[128 = 0]

z839_z102: [127 149 105 152 131 171 143 132 130 143 116 118 149 117 136 155 110 128
  86 100 136  90 137 155 138  96]
z169_z886: [128 110 115 127 131 129 131 134 135 131 133 135 125 130 120 131 136 133
 130 136 131 129 125 135 126 137]
z839_z102: [153  74 144 130 136  96 107 123 148 121 116 115 132 142 136 115 126 131
 136 159 145 121 106 104 114 159]
z729_z279: [116  90 137 152 112 109 142 168 135 160 163  96 122 154 103 126 130  87
  90 158 131 158 127 158  97 137]
z169_z886: [143  50 102 136 136  87 124 133 175 142 126 132  98 134  85 197 141 127
 110 192 132 142 121 114 118 169]
z839_z102: [ 68 245  84  77 120 239 105 108  58 167 147 166 133  72 102 181  99  60
 118  46 103 118 107 207 100 111]
z277_z368: [125 130 103  90 139 140  91 101 118 139 136 174 102 100  76 194 117  85
 144 126 104 144  76 162  94 177]
z277_z368: [141 179 151 175 111  92 200 145  96 100 149 142 128 143 139  65 157 178
 147  78  80 166 171 143 155  62]
z169_z886: [109 192 129 106 130 178 112 105 115 120  97 119 148 106 170 127 109 138
 128  97 146  87 150  98 159  96]
z839_z102: [139  94 101 192 125 136 186 170 154 144 129 100 150 148 140 123 141 165
  73 130 145 101 168 149 148  84]
z839_z102: [ 71 143 101  70 109 144 121 144  88 146 171 159 104 118 103 102 173 117
 176 134 116 176 142 138 102 152]
z277_z368: [137  70  71 127 154 188 117 138 162 147 127 144 143 120 106 171 112 115
  99 137 159  82  85 188 118 165]
z729_z279: [165 128 134 170 151 136 136 116 172 119 105 121 129 127 114 199  76 110
  72 122 126 101 102 157 157 119]
z169_z886: [103 173 184 143 110 116 148 154 124 124 154  86 121 154 138  92 110  96
 107 129 123 166 155 127 151  97]
z277_z368: [ 58 116 110  98 107 167 140 180 133 151 153  88 136 147 161  65 168 145
 130 167 181 129 196  96 149 117]
z169_z886: [157  91 150 159 142 106 146 144 163 109 140 124 123 154 115 119 111 123
 115 143 127 140 104 156 144 141]
z729_z279: [182  88 141 134 158 145 111 114 132  93 117 150 165 137 152  65 105 142
 159  98 142  88  56 170 117 160]
z277_z368: [122 194 123 106 139 144 123  94 128 108 114 162 105 100 113 183 111 128
 140 104 102 135 130 122 165 117]
z169_z886: [123 145 126 113 131 128 103 102 141 131  97 118 120 110 133 182 114 123
 116 143 137 111 140  82 141 126]
z729_z279: [120 137 116 116 126 140 120 121 119 134 122 133 130 117 131 136 132 129
 132 123 130 120 132 122 123 127]
z839_z102: [142 110 148 122 124  98 113 124 103 128 146 141 125 134 112  99 132 105
 155 123 108 155  89 149  82 158]
z839_z102: [168 141 213 121 142  42 103  87 159  66 109 130  90 144 127 131  98 123
 166 157 102 173 105  65 166 152]
z277_z368: [121 163 139 125 128 151 113 116 122 135 118 115 135 118 133 152  97  97
 105 112 130 114 120 133 129 118]
z729_z279: [ 80 122  96 108 118 182  92 138 140 192 122  84 132 112 115 209 103  62
  59 160 168  97 135 128 100 139]
z169_z886: [119 148 176 145 114  98 142 146 128 126 152  99 115 151 122 110 114  96
 112 137 115 169 138 130 134 115]
z277_z368: [202 148 195 166 129  26 119  74 110  92  98 139 117 127 123 142 106 129
 147 103  69 154  93  97 107 120]
z729_z279: [ 91 163 109  81 138 191  80 101 152 140  87 107 131  98 151 195  96 110
 104 146 173  77 146  77 162 130]
z169_z886: [112 161 149 126 114 114 119 119 124 137 114  98 122 123 139 151 119 114
 109 137 129 132 157  84 134 106]
z277_z368: [199  99 225 205 112  20 132 119 123 109  93  54 163 168 186  59 110 142
 107 131 127 118 130  64 101  94]
z839_z102: [173 141 149 168 119  84 155 117  81 111 125 145 150 131 145  70 146 164
 155  73  88 133 120 141  98  96]
z839_z102: [103 145 119 114 128 145 132 135 141 130 133 127 114 125 121 149 128 123
 121 140 133 136 148 122 153 124]
z729_z279: [ 94  90 149  79 111 103 114 154 109 116 154 115 129 155 165   4 185 158
 203 168 158 159 155  73 116 158]
z729_z279: [171 129 130  94 171 183  81  79 131  75  83 164 171 109 179  80  96 161
 183  84 157  52  63 131 148 157]
z277_z368: [ 84 144 101 134 107 166 179 182  95 150 182 133 136 141 122  66 166 136
 130 103 122 154 162 187 123  99]
z729_z279: [ 92 181 192 104 132 153 122 146 149  99 157 100 114 154 139  87  84  79
 128 138 141 162 127 136 184 130]
z169_z886: [117 165 175 139 111 105 137 139 111 126 147 103 122 144 131 101 116  98
 120 120 111 163 138 129 127 108]
[144 169 163 152 125 122 127 113 117 123 112 107 141 127 144 132  96 111
 105  99 117 117 124 126 130  98]  z277_z368
[122 112 126 135 118 126 137 148 113 142 149 122 135 138 124  99 141 120
 127 126 128 139 126 150 103 130]  z277_z368
[ 96 159 156  84 132 166 101 129 129 112 136 115 131 133 152  86 107 104
 149 131 154 128 123 118 153 141]  z729_z279
[146 133 137 150 136 117 142 125 145 116 123 129 123 132 121 148 113 131
 113 125 118 130 125 136 148 118]  z729_z279
[126 131 155 143 128 107 144 141 155 115 136 109 112 147 124 131 117 122
 113 150 127 151 144 118 160 120]  z729_z279
[113  98 100 134 120 135 118 138 144 171 119  99 127 122 115 188 127 106
  79 162 149 111 142 116 107 133]  z729_z279
[161  96  92 131 145 165 102 108 112 143 107 149 164 107 130 140 114 124
 124  95 138  70  71 172  79 150]  z729_z279
[ 63 184 148  96  85 100 154 158  69 135 179 128 102 138 129  51 187 135
 178 126  99 209 194 101 121 101]  z277_z368
[141  97 131 128 138 122 118 125 154 117 111 118 134 135 144 123 126 145
 130 150 151 108 127 102 142 140]  z729_z279
[111 140 138 123 121 129 134 141 123 130 147 123 120 135 122 116 129 113
 129 131 124 150 134 137 130 127]  z169_z886
[184  99 148 176 137  82 128 106 152 118  84 105 143 133 147 154 109 150
 100 133 130  94 122  93 129 114]  z169_z886
[158 116 151 172 142 123 137 131 168 123 116 101 133 142 123 166  82 105
  73 135 134 112 110 148 148 120]  z839_z102
[151 129 107 178 120  87 167 127 130 143 123 139 110 121  93 197 140 143
  92 122  88 144 149 137 123  97]  z729_z279
[168 175 124 152 157 134 137  81 165  91  75 151 121 102 131 214  89 160
 107 101 111  91 130 109 196  95]  z729_z279
[112 175 117  73 143 149  81  80 135 120 107 162  95  90 101 216 102  98
 144 132 116 131 107 107 145 156]  z277_z368
[ 88 193 123 126 107 146 142 138  95 159 157 129 109 115  95 167 121  80
 101 104  96 164 144 164 114 102]  z729_z279
[127 125 104 146 137 144 177 148 159 101 122 136 132 138 152 102 154 202
 134 129 142 113 180 114 197  93]  z277_z368

z794_z660: [155 141 131  93 141 142  93  99 124 112 137  71  73 137 163 209 115 106
 118 143 125  92 114 166  88  87]
z722_z338: [ 78  96 113 142 112 137  87 111 133 118 130 138 172 134 116 125 155 126
 137 107 116 119 145 143 166 154]
z304_z170: [152  97 113 196  76 103 100 142  73 146  66 151 136 133 116 144 112 168
 122  83 191 190 168 119 171 151]
z304_z170: [151 133 177  53 129 117  84  85 132 116 148 139 139 111 116  54  58  88
 163 134 145  59 127 152 162 112]
z722_z338: [109 147 116 123  97 124 122  90 154 135 167 149 206 116 108 154 170 151
 156 116 135 167 137 148 158 163]
z693_z516: [143 125  99 149 103 142 135 130 104 135 132 126 158 121  99 154 127 171
 123 115 169 185 152 131 121 122]
z693_z516: [207 194 190 117 116  65 171 136 129 167 108 159  94 120 150 119  89 131
 142 133 154 162 108 107 127 121]
z722_z338: [195 183 146 103 142  88 201 127 155 146 147 157 115  93 140  92 123 133
 153 167 154 142  96  97 131 169]
z288_z615: [128 117 139 138 115 110  98 120 119 129 104 135 121 134 140 131 123 119
 133 113 133 118 134 133 155 141]
z304_z170: [131 114 108 151 122 115  91 109 126 119 102 104  90 138 174 203 163 118
 124 126 129 112 122 144 143 165]
z722_z338: [149 143 125 119 134 119 139 118 139 127 135 122 113 119 145 147 138 126
 134 144 134 124 115 129 125 145]
z693_z516: [245 144 152  95 140  91 157 132  96 131 103 139  62  89 135  57  35 121
 143 161 210 104 118 102 139 137]
z304_z170: [109  95 117 140 137 143 111 142 113 116 111 120 115 136 125 110 120 119
 115 124 121 105 136 125 130 122]
z693_z516: [162 239 234  26 152 112 160 110 175 153 184 112 101 142 147 145  81  88
 137 151  68 110  81 153  48  13]
z794_z660: [135 134 134 108 135 137 100 110 127 118 131  93  95 139 151 178 123 110
 121 134 117 102 120 153 105 100]
z794_z660: [ 61  99 151  80 131 168  66 107 132 106 158 121 177 143  90  76  96  96
 134 109  89  71 146 163 133  70]
z794_z660: [ 92 121  81  79 115 180  90  60 153  99 212 105 221 106  87 162 160 143
 155 133 139 124 144 183 136 138]
z288_z615: [ 87 119 117 142 156 142 131 143 148 118 123 103  93 149 160 164 172 106
 107 139  71 101 108 126 101 126]
z288_z615: [139 149 127 148 121 108 149 132 137 142 121 135 122 129 145 162 155 140
 128 128 127 158 119 120 127 149]
z288_z615: [103 110 111 170 125 113 135 142 136 132 105 147 131 132 142 126 170 131
 127 122 115 136 126 108 156 179]
z304_z170: [104 136 142  71 169 154 138 120 162 109 171 113 124 123 127  89 122  92
 133 159  83  66 104 135 102 103]
z693_z516: [104 128 170 126 149  87 118 131 160 129 100 151  91 140 176  91 146  74
 139 135  74  65  98 112 163 167]
z794_z660: [ 83 114 135 112 124 146  99 116 137 119 146 131 167 136 107 107 128 117
 134 114 104 109 138 145 138 112]
z722_z338: [110 135 134 163 115 109 147 147 134 147 112 153 143 138 130 129 156 141
 126 113 113 163 129 110 139 146]
z288_z615: [140 165 155  90 144 124 108  99 151 123 142  86  77 144 177 209 138  95
 125 144  92  93  98 161  90  95]
z288_z615: [118 139  70 152 155 185 255 197 131 138 177 136 176 107  58  79 148 195
 100 155 132 214 134  75  54 102]
z794_z660: [111 130 140 151 117 122 179 170 125 152 127 184 185 121  76  35 115 157
 131 112 132 180 145  87 141 126]
z794_z660: [ 45  81 153 182 122  94  95 155 140 134  71 181 141 156 144  60 163  94
 130  92  70  95 133 101 200 181]
z304_z170: [103 115 106 128 142 153 140 136 136 117 146 122 142 125 115 115 144 131
 122 137 114 122 128 124 117 129]
z794_z660: [162 130  70 110 123 145 133  84 136 109 172 109 155  90 121 169 154 154
 149 155 181 139 129 147 139 181]
z304_z170: [138 127  87 150 110 110  92  80 142 118 124 104 113 124 179 245 198 131
 140 132 143 131 118 156 157 203]
z288_z615: [137 148 138 137 125 114 129 127 132 137 117 118 103 140 155 178 143 126
 122 126 117 139 117 132 115 123]
z693_z516: [114 145 175  94 135 110 112 114 151 130 135 141 128 135 140  98 116  92
 143 128  94  88 113 136 140 117]
z693_z516: [ 51 135 127 101 155 176 116 120 167 112 175  88 141 157 133 178 173 104
 111 134  41  99 113 159  73  74]
z722_z338: [130 122 131 130 135 130 128 138 121 126 118 124 111 131 131 119 117 122
 121 129 126 119 127 123 122 119]
z304_z170: [147 187 185 129 145 105 189 174 139 162 115 132  80 152 148 137 115 123
 105 133  85 158 101 101  65  63]
z722_z338: [106 130 128 138 110 117 132 121 143 137 138 161 181 122 110 105 150 140
 146 115 127 151 136 123 161 160]
z288_z615: [139 150 113 142 125 114 171 132 146 140 141 146 146 114 128 135 162 150
 137 139 136 166 119 110 132 167]
z693_z516: [118 117 103 138 116 149 123 126 117 125 138 120 155 128 106 147 135 151
 123 119 141 154 145 137 121 120]
z722_z338: [132 116 132  90 129 160 105 117 109 115 150 115 149 121  90  94  76 127
 129 126 147 110 146 148 115  78]
[127 150 146 102 135 135 132 122 139 130 148 117 127 133 128 138 121 120
 127 133 110 123 119 139 102  94]  z693_z516
[146 205 194 103 130  94 163 131 160 161 140 135 108 145 155 162 130 116
 130 131  86 151  97 128  89  83]  z693_z516
[139 136 139 164 131  94 130 143 128 139  83 123  67 147 182 178 154 115
 114 126 110 128 110 115 127 148]  z794_z660
[136 125 134  67 121 157 112  97 122 115 178 136 193 101  67  57  70 134
 154 130 163 114 150 150 139  98]  z722_z338
[108  95  80 144 147 163 128 138 121 107 130 100 115 128 128 147 151 133
 109 140 124 115 131 127 110 136]  z693_z516
[117 129 132 111 111 144 118 117 123 130 153 138 181 123  88 104 109 143
 138 114 140 146 147 141 132 104]  z722_z338
[122 132 140 193 134 111 155 188 111 151  67 121  61 166 164 174 147 132
  85 113  93 161 119  97  90 102]  z722_z338
[166 152 154 156  88  71 107 113 118 154  88 148 113 135 160 180 133 136
 140 103 155 164 130 132 164 158]  z288_z615
[ 52  82 113 195 112 131  85 148 120 128  83 130 133 167 143 164 179 125
 105  88  84 134 145 128 150 142]  z722_z338
[126 120 148 129 136 120 111 136 121 126 104 121  92 142 147 124 113 105
 119 125 112  99 123 127 126 113]  z794_z660
[169 140 189  66 128  89  54  73 131 117 113 117  76 128 175 128  75  66
 156 133 134  39 110 165 164 124]  z304_z170
[141 141 146 105 129 117 117 111 136 127 134 127 121 125 138 128 117 114
 139 133 128 109 120 138 134 127]  z304_z170
[150 116 149  84 145 124 108 113 124 112 130 131 110 112 126  61  76  96
 144 144 143  65 123 131 149 128]  z693_z516
[146 142  95 142 139 153 166 147 121 129 139  95 105 130 130 189 145 156
 103 143 133 166 123 124  70 103]  z693_z516
[ 99  92 120 197 116 122 119 173  97 138  68 138 110 156 132 132 138 139
  99  96 118 153 147 106 135 127]  z288_z615
[165 155  93 129  94 169 153 126  95 141 167 104 179 118  70 194 109 202
 115 115 188 231 161 149  71  63]  z693_z516
[101 124 126 154 144 155 188 192 118 141 126 140 140 139  89  75 119 151
  98 124 104 167 136  90  82  79]  z304_z170
[110  99  78 155 114 120 136 111 143 120 139 165 189  97 111  93 178 150
 157 131 158 142 138 113 197 234]  z794_z660
[116 106 158 126 120 113  51 109 113 119  88 111  86 155 164 155 109  88
 124 106 110  74 130 155 149 112]  z288_z615
[154 174 171  61 134 138 132 108 138 133 170 114 134 125 113 124  80 117
 136 139 123 119 119 152  87  55]  z693_z516
[ 52  97 164 180 120  97 118 169 136 145  77 185 148 159 129  53 150 107
 125  89  69 120 135  94 179 152]  z794_z660
[137  87 101 168  91 118  84 118  90 126  92 138 144 124 118 137 122 150
 132  99 181 148 161 134 178 165]  z304_z170

z481z602: [ 78 140  72 119  25 123 132  63 113 136 180 138 131  71 111  97 218 170
 159  93 105 180 154  92 120 117]
z481z602: [164 117 120 104 119 163  85 123 142 125 134 123 136 152 122 133 151 155
 152 165 127 133 107  96 110 141]
z481z602: [168 131 135 120 130 137 106 154 131 123 163 115 156 149 128 168 147 125
 141 145 109 129 126 100  96 160]
z530z352: [102  78 111 124  80 118 156 103  99 103  95 142 121 126 131 117 166 148
 154 117  98 128  92  99 157 144]
z481z602: [105 142 133 141 152 129 136 132 138 129 113 137  84 112 137 111 101  94
 108 123 130 181 182  92 163  82]
z481z602: [110 133 148 140 165 121 143 141 131 121  95 137  92 123 145 116  89  94
 103 124 135 139 151 131 161  98]
z385z210: [127 104 148 111  84 116 147 131 104  90 123 148 118 133 162 133 188 108
 142 129  91 139 122  95 148 148]
z481z602: [ 95 143 115 123  62 105 143 108 103 113 174 136 136  87 138 132 198 130
 141  92  90 145 146 113 115 142]
z541z139: [108 171 163 120 213 154  73 151 151  90  92 134  49 104 170 124  72  90
  93 141 122 136 159 112 136  84]
z530z352: [ 45 103 120 135 120 109 178  93  96  98  51 166  75  96 128  75 107 135
 128  97 124 117 110 131 192  99]
z827z975: [155  99 123 148 157 131 154 149 136 154 109 123 145 170  97 136  83 120
 131 145 147 149 133  98 152 124]
z827z975: [132  88 115 149 110 113 153 119 127 149 110 111 139 138 133 127 130 129
 123 119 132 133 114 148 147 128]
z827z975: [137  66 107 148  63 110 177 104 125 160 115 120 138 147 134 109 170 122
 134 124 132 181 135 115 175 116]
z530z352: [155 189 148  96 160 161  82 139 152 131 161 141 130 136 113 119 115 133
 127 161 161 116 147 137  92 119]
z267z65: [116 146 107 139  98 108 147 123 115 144 177 122 166 108 103 143 148 141
 137  98 118 127 139 133 101 147]
z267z65: [126  92 142 122 123 135 114 119 133 106  78 126  82 130 180 113 144 112
 117 141 116 140 114 127 162 111]
z267z65: [115 145  99 138 120 113 152 130 106 140 170 128 184 120  67 152 118 162
 153 101 121  99 116 123  92 165]
z267z65: [101 160 102 106 127 142 129 106 111 125 141 158 158 120  54 108 110 191
 165 126 148  77  97 130  97 148]
z267z65: [133 138 134 135  96 112 133 125 134 143 161 116 128 113 160 129 167 100
 110 115 124 161 164 145 128 116]
z530z352: [118 161 141 119 133 120 138 157 104  94 166 150 139 119 112 160 139 112
 145 117  90 133 152  67 110 155]
z530z352: [138  89 113 119  88 133 149 131 106 107 132 145 142 151 107 143 171 138
 172 140  90 166 123  28 145 155]
z481z602: [181 140 158 100 113 139  88 174 121  84 190 122 150 146 160 197 197 102
 150 151  65 142 137  56  82 183]
z385z210: [112 172 130 109  98 107 173 115 100 138 169 166 183 125  71 105 138 158
 147 111 164  66 114 187 100 156]
z827z975: [ 97 202 136  89 110 132  70 132 103  63 201 139 129  67 145 167 190 144
 148 103  62  89 126 108  49 174]
z541z139: [148 132 150 112 129 137 101 137 135 112 130 124 117 134 162 135 149 114
 121 144 121 122 124 137 119 133]
z541z139: [129 109 105 137 133 129 169 126 118 150 116 143 161 157  61 118  93 156
 153 133 152 124 115 103 143 136]
z827z975: [168  95 123 155 157 145 124 144 165 167 107 103 110 163 135 129  95  96
 110 157 147 206 170  81 166  86]
z827z975: [141 142 138 144 227 133 116 173 132 127 108 113 150 149  92 168  27 136
 119 132 140  60  94 152  97 153]
z385z210: [105 160  86 155 162 129 120 107 147 182 141 104 151 102  74 115  61 169
 115 104 173 104 129 187  98 107]
z541z139: [119 154 133 152 165 117 137 152 137 140 143 120 118 115 126 141  91  93
 104 112 127 160 179 111 133 105]
z385z210: [140 131 126 134 156 140 109 134 144 140 123 115 125 135 124 132 100 130
 120 138 140 129 130 132 122 119]
z541z139: [ 41 136  96 117 172 155 138  87 113 100  46 183  71 101  61  61  48 183
 153 124 149 110 106  84 171  87]
z827z975: [137 143 138 122 178 133 160 161 111 122 122 161 165 166  55 138  65 143
 153 143 149  85 110 102 122 156]
z267z65: [116 113 122 124  70  95 175 112  92 127 144 139 177 127 112 127 170 153
 147 102 125  76  86 178 116 172]
z385z210: [111 107 120 122 118 127 166  91 123 151  76 153 134 145  94  66 100 164
 132 135 189  82  85 198 159 113]
z385z210: [ 65 112  91 150  90 106 168  80 114 145 104 134 110  88 117  85 131 146
 124  87 135 145 133 147 163  96]
z530z352: [112  68 103 143 127 144 153  86 146 160  41 136  85 147 117  60  91 143
 123 147 175 167 120 125 206  68]
z530z352: [ 89 208 161  79 127 125  98 129  97  63 166 166 125  81 137 132 159 143
 137 111 105  42 106 170  69 165]
z267z65: [156 159 140 125 167 129 147 157 128 149 152 142 178 162  70 138  79 136
 135 142 167  89 125 147 103 149]
z530z352: [131 180 147 126 160 124 126 167 123 113 176 139 140 121 112 161 114 102
 127 122 111 135 169  90 101 140]
z541z139: [148 133 154  93 110 143 123 131 123 104 129 159 124 151 134 114 162 123
 145 159 131 127 125 106 134 136]
z385z210: [151 150 149 110 120 124 121 154 115 107 171 134 157 137 130 162 159 120
 141 133 105 109 126 115  94 168]
z481z602: [181 124 136 131 180 155  99 161 155 144 128 110 140 170 114 154  86 121
 127 166 143 139 132 100 116 130]
z267z65: [130 184 138 112  94 131 114 109 149 152 181 136 118 103 146  95 171 109
 109 129 157 166 188 157 117  91]
z541z139: [161 124 149 104 152 152 130 147 130 118 110 156 134 176 102 120 109 130
 148 172 149 120 117  94 139 136]
z827z975: [ 79 144 132 100  64 106 150  83  95 103 129 161 129  91 138  86 184 157
 137 100 131  68  91 202 122 143]
z541z139: [164 172 189 115 182 142  84 179 154 102 144 125  87 134 190 153 121  56
  91 155 117 156 182 112 122 108]
z385z210: [134 147 144 117 120 124 135 140 121 117 152 143 134 130 129 134 147 113
 133 130 121 134 146 111 122 136]
[ 96 131 114 126  82 114 137 100 114 123 140 133 123  96 137 113 168 139
 132 103 115 133 130 139 129 126]  z541z139
[121 166 139  92 146 161 113 123 132 110 122 174 105 135  96  92 114 140
 146 159 152 135 144  86 135 108]  z530z352
[145  83 158 131  89  98 162 131 115 121 106 123 131 147 183 129 172  96
 113 125 121 114 105 178 155 143]  z267z65
[105 101 106 133  46  97 138  98 103 119 153 108 144  93 163 142 211 142
 137  88  83 123 104 152 114 158]  z827z975
[146  48 114 121 100 125 115 112 105 106  82 100 163 153 145 155 155 185
 154 132 102  32   0 187 105 200]  z385z210
[118 134 100 164  87  91 149 132 119 152 196  93 163  94 133 170 167 112
 122  78  89 169 168 115 104 142]  z267z65
[110  52 101 153  97 116 152  85 131 153  58 106 108 129 151  92 128 146
 117 117 143 130  87 177 178 105]  z530z352
[136  74 108 126  91 138 121  88 137 145  86 114 122 141 144  97 151 159
 133 141 147 120  82 166 148 120]  z530z352
[120 123 106 150 147 122 173 134 122 155 124 139 153 144  64 123  78 139
 141 121 149 140 141  98 145 123]  z541z139
[186 132 183 127 164 128 136 168 152 145 120 128 126 176 159 128 105  71
  94 164 168 133 153 165 147 112]  z267z65
[131 112 132 139 121 127  99 151 130  95 143 103  93 109 188 175 170  84
 122 120  54 197 165  42 133 128]  z385z210
[122  93 122 145 119 112 155 111 127 149  92 118 132 135 135 109 115 134
 115 118 151 107 100 187 151 121]  z827z975
[113 135 132 156 144  98 153 152 116 127 143 114 135 111 136 160 112  99
 111  94 103 131 149 129 125 136]  z530z352
[176  57 110 172 156 123 187 159 137 179  96 111 167 201  78 147  67 117
 136 149 152 171 131  76 174 128]  z827z975
[136 119 125 136 111  97 155 132 105 140 147 113 192 136 112 154 133 153
 133 104 132  48  72 210  90 183]  z481z602
[108 148 136 146 143 113 147 143 128 128 137 132 106 109 137 131 113  89
 108 109 118 170 181 101 147 102]  z481z602
[145 149 133 139 170 141 122 143 155 157 131 124 121 141 113 120  82 110
 110 144 161 156 166 122 135  96]  z530z352
[144 139 137 122 138 133 119 141 131 125 141 128 138 137 126 140 127 125
 130 137 128 120 128 126 114 138]  z385z210
[152 134 124 123 139 153 100 138 147 132 143 123 119 139 124 138 130 122
 135 152 122 174 157  68 125 116]  z481z602
[150  91 144 116 137 143 129 125 134 124  75 137 115 165 138 106 116 132
 129 161 152 110  92 145 156 124]  z385z210
[116 139 129 139 142 125 135 134 134 132 129 130 109 118 130 124 113 106
 116 121 127 163 165 104 144 103]  z481z602
[ 94 129 123 135  95  95 163 111 103 126 134 133 143 102 130 121 146 136
 125  91 123  93 111 180 125 142]  z481z602
[119 112 124 173 145  94 144 132 137 160 117  84 130 109 160 143  98 105
  84  92 133 117 129 206 131 116]  z530z352
[124  87 121 138 104 108 195 112 110 151  92 147 154 158  95  96 115 143
 138 125 163 106  98 161 167 132]  z827z975
[154 174 182 106 176 145 120 175 141 104 139 161  97 150 141 130 110  68
 115 163 134 166 190  72 143 105]  z541z139
[140 133 155 116 121 130 129 148 126 103 137 143 107 135 156 136 158  88
 127 141 105 169 163  75 145 123]  z385z210
[126 177 159 103 178 163  90 124 162 127 101 154  70 125 141  76  87 110
 101 163 179 138 163 147 145  68]  z827z975
[151 131  77 152 149 159 111 116 169 197 148 103 147 143  64 118  81 157
 135 146 171 191 166  86 124  90]  z481z602
[132  88 102 141  55 107 153 117 109 132 159 112 156 125 136 152 199 130
 150 108  84 169 131  84 131 154]  z827z975
